Rows with their classes
[  0.2  -8.3  -4.5   7.7  -5.0  -8.5   5.3 -22.8   2.8  10.6 -16.8  -9.5
 -12.4  12.5 -30.8  12.9 -11.1   2.5  -6.3  -4.3  14.0 -10.4 -10.8   0.6
   4.2  13.6  -4.0   6.5   7.1  24.6  -0.5   2.7  -7.9  34.2   8.4  10.7
  20.0  -2.9 -17.3 -12.1  -2.6   2.1  -1.9  -7.9  11.3  16.1  -4.5   1.3
   7.8  -1.2  13.5  -6.1   0.7   0.3  23.3   1.9  -5.2  -2.1 -23.3   1.9
   8.8 -15.1 -25.5   6.3  -1.2  -4.9   7.5  -3.5  -3.0   4.7 -13.3   0.5
  -5.2   3.4 -10.2  20.1  -4.6  28.0   0.9 -12.8  14.6 -14.8  -6.6  -5.5
  -6.7 -20.7   0.4 -11.3  18.2   8.8   1.1  17.9   0.4   3.1   7.1   5.7
  -4.9  22.2   0.5   3.8   3.0   0.1  -2.9  -1.2  13.0 -30.5  -7.9 -20.4
 -34.5  -1.0  -2.7   5.6  -1.7  -2.7   1.4   0.6  10.3  -5.3   5.6  -7.2
  -1.0  13.6 -35.7   2.2  -9.1   2.0  -9.1 -16.1  23.6   5.8   5.7   0.6
   7.3  -6.1  -5.1  21.5  -2.4   2.1   4.0   3.0 -11.9 -12.9 -11.6   6.1
  18.9  -6.2   0.3  -9.3 -12.7  10.5  -1.3  -1.1   1.1  -3.6] : gq
[-15.7 -14.0 -11.0 -37.0  -5.2 -21.0  -4.6   8.9  -1.6  -1.7  -3.9   5.6
  -7.1  -0.5 -15.1  -2.7   8.2   1.0 -11.6   1.0 -18.4   7.9  -0.1  18.2
  -0.9  19.8  -2.7  -2.0 -16.8  -2.3  -1.1   1.4  -2.6  20.6   4.3  -5.9
  -7.9   2.4   7.4 -11.3  -6.0   1.7  -7.0  -1.4 -17.0   4.7  -5.0   4.8
  -7.9   0.7   4.4   0.1  -0.3  -3.4 -18.5   4.8  -9.0  -6.1 -16.4  -3.9
  -4.6 -33.7 -10.6   1.8   4.5  -4.8   4.4  11.3  18.5   0.7  -6.7  11.5
 -14.3  -2.9 -22.9  20.8   9.0  34.7  -7.8  -6.4   9.8  -4.5   6.4  -8.3
  -6.1 -10.2  -3.0  -7.3  12.3  12.6  -2.4  22.3   8.2   2.5  -5.8   8.0
 -11.3   6.9  -3.6  -4.0 -17.9  -2.7   0.4  -3.0  22.9  -1.8  -3.0 -44.4
  11.0  -4.8  25.3   5.0   0.4   0.7  -5.6   0.1  18.9   3.2   2.6  -6.9
   1.4  -8.1  14.0  -7.5  11.7   8.3 -15.6   0.4  -1.5  -4.0  -4.1  -6.5
  34.2   8.9  -0.3 -10.8  -7.6   7.5  -5.1  -2.0   5.2   5.5  -5.8  -1.2
  -2.3 -12.9  -4.3  -5.2  -5.6  -7.8   5.2   6.3   2.0   1.7] : Qs
[ -8.2  -1.7 -14.4  10.3  -6.0 -39.2  -1.2   3.0   1.7   2.1 -13.1   8.0
  -0.2  -6.4 -20.0   8.8  -3.8 -14.3   5.6  -1.9 -10.9  -4.7   1.2   2.2
   5.6   6.4   4.8  -1.4  10.6 -10.7  -0.1   0.4 -12.7   5.9   8.3  10.5
   5.5  -6.1  -1.0  16.7   3.1   7.9   0.8   9.0 -22.0  -4.1   7.8   5.0
   5.1   0.4  -4.2  -1.0  -6.8   2.7  -8.0  14.2  -4.2  14.4 -24.7  -3.8
   1.6  -2.9 -22.9   0.3  -0.5  10.5  -1.8  -0.5  -0.9   1.3  -0.9 -20.9
 -12.2  -5.5 -13.8  22.4  22.6  -0.5  -6.5  12.0  19.2  14.7  10.1  -2.4
   0.9   7.3   2.4   0.3   1.5   8.7  -9.1   7.5   1.2  15.4 -10.7  10.4
 -18.2  -7.7   0.4   6.3  -5.6   1.9 -17.9 -11.4  26.9   2.0  -2.5  -9.5
 -16.0  -5.7  21.3   7.0 -25.9  -0.7   2.1  -5.2  -0.2  -2.4  -4.3  -8.3
   5.7  11.2   5.4   5.2  -7.3 -16.0   0.5  -9.3   3.5  -9.0   4.6  -5.0
  51.7  -1.1   1.4  25.4  -2.1   2.2   4.7  -1.5 -15.3  -3.4   2.3  -6.7
   2.9 -12.6  11.5 -12.7 -11.7   6.4   3.8   4.8  13.3  -1.9] : sf
[-10.5  -6.2  -9.2  -3.7   4.6 -25.0   9.1  10.6   4.2  -2.5   3.9   0.3
  -1.2  -1.8  -7.2  -3.4   5.4  -2.3  -2.7   8.5 -13.9   1.2   0.4   8.2
  -9.8   5.3  -3.0  -2.7 -13.9 -11.4   1.6  -0.8   0.4  18.9   5.1  -4.7
 -10.1   0.8 -18.7  10.4   1.9  -6.7   0.0   1.6  -5.5 -15.3  -2.7   6.6
 -13.9  -2.2  -5.5   2.5  -1.0   1.9 -13.7   4.5  -6.9   3.4   7.3   6.5
  -4.4   9.9  -9.4  -2.1   1.5  -5.9   0.0  -1.6  -4.6   4.3  -3.4  -0.9
  -5.2  -6.7  -7.7   2.7   8.9  16.2   2.5  -3.1   7.4  -3.7   8.4  -4.0
  -2.3  -2.7  -3.3   0.6  10.5   9.9  -3.6  12.2   5.3  -0.8  -8.6   5.6
 -14.4   4.3   5.9   1.6  -6.0  26.9   5.2  -3.0  26.3  -9.7  -9.8 -14.6
  -0.2   1.1  17.3   5.8   0.7   0.5  -1.6  -2.6  15.1  -6.3   9.4   0.3
   4.6   0.9   1.4  -1.4   1.5   1.3 -13.9   7.1   1.6  -3.1  -7.5  -4.0
  30.4  -6.9  -1.6  -6.3  30.6   4.4   9.2  -1.0   3.1   2.7  33.6  -6.8
 -11.8  -3.6 -36.4   0.9   1.6   3.0   7.4   7.1   3.4  -1.9] : Qs
[  7.6  27.6   6.7  -2.4   2.4  18.6   8.5   5.0   8.7  38.4  -8.4  -8.7
  -7.1  14.4  14.4 -17.3 -15.8   5.0  -4.9   9.3  -3.9 -20.7  -7.5  11.6
  -2.1  12.1   0.6   2.8  -4.1 -14.5   3.3  -4.1  -1.0  32.2  -0.5  -8.2
  12.3   0.9  -6.7  -6.3  10.8  -0.7  -2.3   3.3  -5.6  15.6   3.1   2.6
  11.4   0.7   3.3   3.0   5.5   5.0  16.2   3.0  -5.2  -3.6 -30.8   6.9
  -0.3 -16.2 -27.8   0.0  -5.0   7.5  10.2   0.6   1.8   3.2  -8.1   9.7
 -13.0   2.9   5.6  19.1  12.6  -6.9   8.2  -1.0   4.9  -6.8   4.6   0.5
  -5.8  -9.2   3.8  21.2  13.5  11.7  -3.7   3.7  -4.3   7.2   4.2  -9.3
  13.9   9.7  -0.5 -12.0  -3.5   0.9  16.2  -5.7  19.6 -16.0   3.4 -16.1
  -6.5  -4.3  -8.0  16.1  -2.5  11.8  -1.0   1.1   9.5   2.9   8.7   0.2
  -2.3  11.7 -31.9  -8.5   7.9   3.2 -13.1 -23.0   1.8  -2.4   2.7  -3.7
 -10.5  -5.9  -4.1  21.9  -4.1   5.7   5.7 -15.6  -6.0  -7.8 -10.7  -5.4
  -0.6 -11.0   0.5  -5.5  -1.3 -14.3  -7.9  -2.6  -3.2   0.5] : lh
[  5.9  -4.9  12.2  27.3  -2.7 -29.0   7.9  18.3  -8.2   6.2   6.9   7.9
  -3.6   6.0 -36.3  17.0  -5.0  10.8  -2.5  28.1  21.4 -32.0 -12.4  16.2
   2.9  15.3   6.6   6.2   5.6  21.4  -7.0  -3.5  -6.8  62.8   0.8   8.5
  39.0  -8.9  -4.3 -13.9  10.9  17.0   3.2   3.3  -7.9   8.3   8.7 -13.8
  15.8  -7.0  -2.6  -8.4   8.8 -10.0   7.9   8.0  -5.7  10.8  -7.8   4.1
  18.1   6.1 -13.8  12.5  -7.9   6.5   8.8  -7.9  -6.2   6.3  -7.0 -24.0
  -7.6   5.5   0.1  14.0  10.7  38.9   1.3 -11.3  15.0 -18.3  -7.4  -4.3
  -4.8   4.5   7.6  -6.3  21.6  10.5  -1.9   7.8  -2.0   7.4  -0.1   4.2
 -20.4  11.2  -6.7   8.3   5.7  -0.2  -1.9  -5.5  30.9   3.4   6.6  10.1
 -20.5  -4.3  14.6  -1.7   0.4  -2.8   4.0  -5.6   5.0   7.1  20.3  -5.2
  -0.1   0.0 -46.9   0.0  -2.7  -1.7  -5.2 -27.1   8.9   0.8  12.1 -15.3
  49.8  -8.2  -3.7  28.1  -0.9   2.0   9.4  -6.7 -19.0 -13.5  -5.4   6.4
  10.4  -8.3  -0.7  -7.0 -10.2   4.6  -0.6   8.8  -6.3   4.9] : gq
[ -3.6 -11.7  -0.3  -6.8  -3.7 -40.4  -6.7  20.0   0.8   9.1  -2.5   6.1
  -5.3  -4.7 -22.3   3.9  -2.2   4.4   2.7  19.6   1.1  -8.2   5.9  12.4
  -1.9  36.4   8.5  -5.1  -5.3  -0.7  10.7   3.1 -14.3  16.4  -0.8  -1.1
   7.0  -7.1   0.7   5.1  11.1   4.5  -3.8   6.6 -22.4  -6.4   0.2  -5.4
   9.1   2.2   1.6   4.5 -10.1  -3.9   0.5   6.3  -4.8  13.6 -14.6  -8.0
  -2.6   4.3 -17.9   8.0   3.8  14.7   2.5  -1.8  -3.8   4.5  -4.1 -22.6
 -10.6  -7.2  -9.1  21.2  18.9  14.3   2.0  -4.3  14.3  -6.9   8.5  -5.2
  -1.9   6.0   3.1  -2.4   0.1  13.8  -8.5  -4.6  -9.4  13.5  -6.9   6.4
 -21.5   1.9  -8.0  -5.8  -8.4   4.8  -7.6 -14.8  27.7   0.5   0.3 -19.5
  -9.2  -6.8  36.1   4.8   0.0  -3.1  -2.5   2.6  -0.6 -21.8   0.9 -11.1
   0.8 -12.7  -1.3 -13.4   4.6   4.8 -16.0 -10.8   2.9   2.2  11.1 -10.1
  63.6  -1.4   0.4  10.6  -1.5   2.9  -0.4  -7.6 -15.4  -4.8  -7.7  -9.1
   0.9  -6.4   0.9  -7.9 -11.3   8.2  -2.7  12.2   3.0  -7.3] : jg
[ -2.9   2.1   9.1   4.8  -7.4 -23.2  -2.5  22.8  -3.0   4.6 -16.2   0.8
  -4.6  -3.7  -9.6   2.1  -5.1  -1.0  -2.0  18.4  -6.4 -11.0  -1.8   3.7
  28.0  21.0  17.0  -1.5   5.2 -30.9   2.6 -13.8 -13.2  23.0   1.3  -4.7
   6.2  -8.1  -0.3   9.1   5.9  -4.0  -3.3   2.6 -48.1  11.1   7.2  -0.8
   5.5  -3.7 -15.3  -1.1   4.8  -2.4  -7.8   9.1 -11.0  17.8 -21.3   0.2
   1.0   9.4 -32.6  -7.5  -0.5  13.3   4.2  -0.9  -5.0   0.0 -11.8 -18.9
 -24.8  -9.1  -5.2  16.7  25.2  -1.2   4.0 -19.6  19.1  -2.2  -9.5  -2.3
  -5.1   2.0   6.5   3.9   7.8   9.2  -6.2   2.4  -3.8  16.3  -7.0   1.2
  -3.8  -2.8   3.3  -4.7  -3.3  -0.8 -12.0  -9.3  54.7  10.4   1.2 -12.7
 -23.0  -6.5  16.7   9.6   9.4   1.2   0.1  -8.3   7.7   3.0   0.0 -17.2
  -8.1   3.3 -16.9  -4.8  -7.8  12.3 -13.4  -8.5   0.7  -0.1   1.8 -15.0
  40.5  -0.5  10.9  33.6  -1.8  -2.8  -0.1  -8.1  -7.0  -0.3   2.5   1.2
   4.6 -14.7  11.8  -1.4 -13.0   2.9   8.3  12.5   5.9  -2.7] : sf
[  4.2  -2.5   4.2   3.2   1.1 -14.0   0.1 -12.6  -3.3  -1.0 -15.0 -14.3
   0.1   0.0 -10.6  10.2  -0.4   4.8   1.0  -8.0  -5.2 -12.5   5.1   1.1
   0.1  15.8  -2.4   6.4  -6.4 -14.8   4.8   2.4  -6.1  19.8   5.5   3.4
   4.8  -1.3  -3.2  -3.7  -2.0   0.9   2.8  -3.6   3.3 -10.1   7.6  -4.8
   4.3   3.0   8.9   5.8   2.0   3.7   5.2   1.5  -0.9   2.3 -10.4   2.1
   5.8  17.7 -27.1   2.6  -2.8   1.2   0.9  -3.9  -3.6  13.5  -6.6   2.9
 -10.5  -4.3  -9.7   7.9  -6.6  14.4   1.8  -1.4   2.9   1.4  -2.4  -0.6
  -3.5  -8.7  -3.3  13.4  15.8  13.4  -6.2   4.0   1.1   5.3   7.0   0.4
   3.3   3.5   6.5  -8.8   2.8  -4.4   4.5   4.2  31.0   1.5  -2.9 -10.7
 -15.2  -2.4   6.2  23.2  -0.2   0.6   3.5   3.1  -0.2  -1.4   5.2  -8.9
  -3.5   5.5 -17.8   0.3  -9.0  -2.3  -9.3   7.4   8.6  -4.5   1.9  -3.4
  11.8  21.0  -1.3  20.9  -2.1   4.7   1.3  -0.3  -9.5  -3.0  -7.4  -1.1
  -3.7  -6.3  -0.8 -10.0  -4.7  11.7   4.0   1.1   8.1  -2.0] : Td
[  0.2   0.2   5.6  18.9   3.0  -8.8  10.3  -8.2   1.4   6.4  -9.6  -2.9
  -1.0  -1.0 -21.8   5.7  -7.3  -3.9   8.2  -4.3   8.7 -35.1 -11.6  -1.8
   5.2  14.6  -6.6   0.8  13.2 -54.8  -6.9   0.5  -6.1  19.5   2.2  13.4
  15.8   1.7  -8.0   2.1  -2.5   5.0   3.6  -0.2 -10.3   0.0   8.5  -2.8
  20.8   7.3  -4.3   4.1   1.1  -1.9  25.2   5.1  -5.8  10.5  -9.8  -2.3
   5.4   9.4 -31.2  -0.8  -4.0   6.0  10.3  -1.4 -12.9  -4.5  -1.5  10.3
  -3.5   1.3   2.5   7.4  13.5  -4.4  -0.3  -6.5   3.3   0.8 -19.4  -3.2
   2.0   8.1   2.8   9.4  17.0   4.9  -6.5  -7.0   1.0   9.4  -2.9  10.1
  24.0  -9.2   5.8   5.5  10.9  -2.6 -10.5 -10.2  24.1  -0.6   4.4   3.1
 -20.7  -1.1  -8.9  16.9  -2.8  -5.1  -3.0   0.5  -7.1  -5.1  -9.9  -7.8
  -7.4  17.3 -27.8 -16.7  -9.7  10.9   5.2 -18.9   5.6  -3.5  -3.7  -8.5
  -0.9  -4.9   6.2  38.0   2.4   2.4   0.9  -3.6 -15.3 -10.9   1.5  -0.9
   7.5 -10.0   1.6 -12.0 -15.1   5.9  -3.6   3.5   7.2 -12.0] : lh
[-16.7  10.3  -2.4  18.4  -4.1  11.4   5.0 -16.6   5.5  11.6  -8.3  -9.3
 -10.1   5.9  -8.8   0.1  -1.6  -3.3  11.6 -24.3  -3.5 -15.9 -10.1  19.1
   6.6   9.2  -8.0   8.4   9.6 -59.9   6.5   5.3  -9.2  18.4   1.3  -7.0
  13.3  -4.5 -15.2   4.6   3.2   0.9  12.8  -3.9  11.7   7.4  12.5   0.8
   6.3  -1.4  -6.1  -2.9  -3.7   2.1  12.8  -8.0 -10.3  27.3 -27.9  -6.4
 -10.8 -30.1 -30.4  -3.4 -11.0   3.2   6.8  -6.0   8.4  -3.7  -2.7  23.6
 -16.2   2.5  -9.0  19.8  14.5  10.8  -1.9 -15.6  29.5 -10.5 -12.5 -14.7
  -5.2   8.7 -14.9 -13.1  15.9   9.5  -4.6   4.3  -2.2  10.4  -6.1   4.4
   9.2  15.6   0.8   4.1   4.2  -4.1  11.4 -12.1  18.4  -3.8  -6.9 -19.7
 -18.2   3.8  -5.3  12.1  -0.9   8.1  -4.0  -3.0  32.0   1.8 -17.2  -4.5
  -7.8  10.1 -14.9   1.9   2.0   6.1   2.1 -13.2  10.2  -3.7 -18.5   2.4
 -15.8  -4.6  -7.7  17.1  -7.9  -2.5   7.4  -7.9 -13.3  10.9  -7.4  -0.7
   4.5  -1.0  -2.1  -7.3  -3.3  -9.9   0.1  -0.2   7.1   0.5] : tr
[-12.1  -4.2 -18.6 -10.7  -4.3 -44.9   3.2   7.9  -0.1   2.6 -19.4   5.8
   7.5  -7.2 -14.6   2.8  -4.2   3.4   5.2   8.8 -10.3  -9.1   0.6  10.5
   5.3  30.7  -0.2   0.1   0.7 -14.2  -5.5  -7.1 -11.9  17.0   3.9  13.0
   8.7   2.8   1.9  15.9   3.1   6.0  -5.3  10.8 -34.3   7.6   4.2  -3.1
   9.2   1.2  -1.1   0.5 -16.8 -10.1  -8.1   9.3  -8.0  -0.4 -26.4  -4.4
   1.1 -18.8 -42.1   2.5   0.0   4.4  -4.7   1.4  -8.1  -1.8  -1.0  -8.3
 -22.5 -20.2  -5.0  25.7  16.5 -13.9  -7.5 -11.1  20.5  10.7  14.5  -4.7
  -3.0   5.2   4.3   5.4  21.5  11.4  -5.9   3.8  -0.4  12.0 -11.5   3.2
 -17.9 -16.4  -6.2  -2.7  -8.6  -7.9 -13.4 -11.7  33.3   0.3  -0.5 -30.5
 -17.7  -4.3  24.2   5.4   2.0  -2.1  -0.9 -11.0   8.7   0.7  -4.3 -16.2
  -0.7   1.7  -2.5  -7.3   1.5   9.7 -11.7 -11.4   7.1  -3.4  -6.1 -14.4
  47.8  -0.6   0.1  22.2  -3.3   1.1   8.7  -6.3 -12.4  -2.3  11.6  -5.2
  13.8 -15.3   0.9 -11.1  -4.2   2.2  -1.0  11.8   7.9  -4.2] : sf
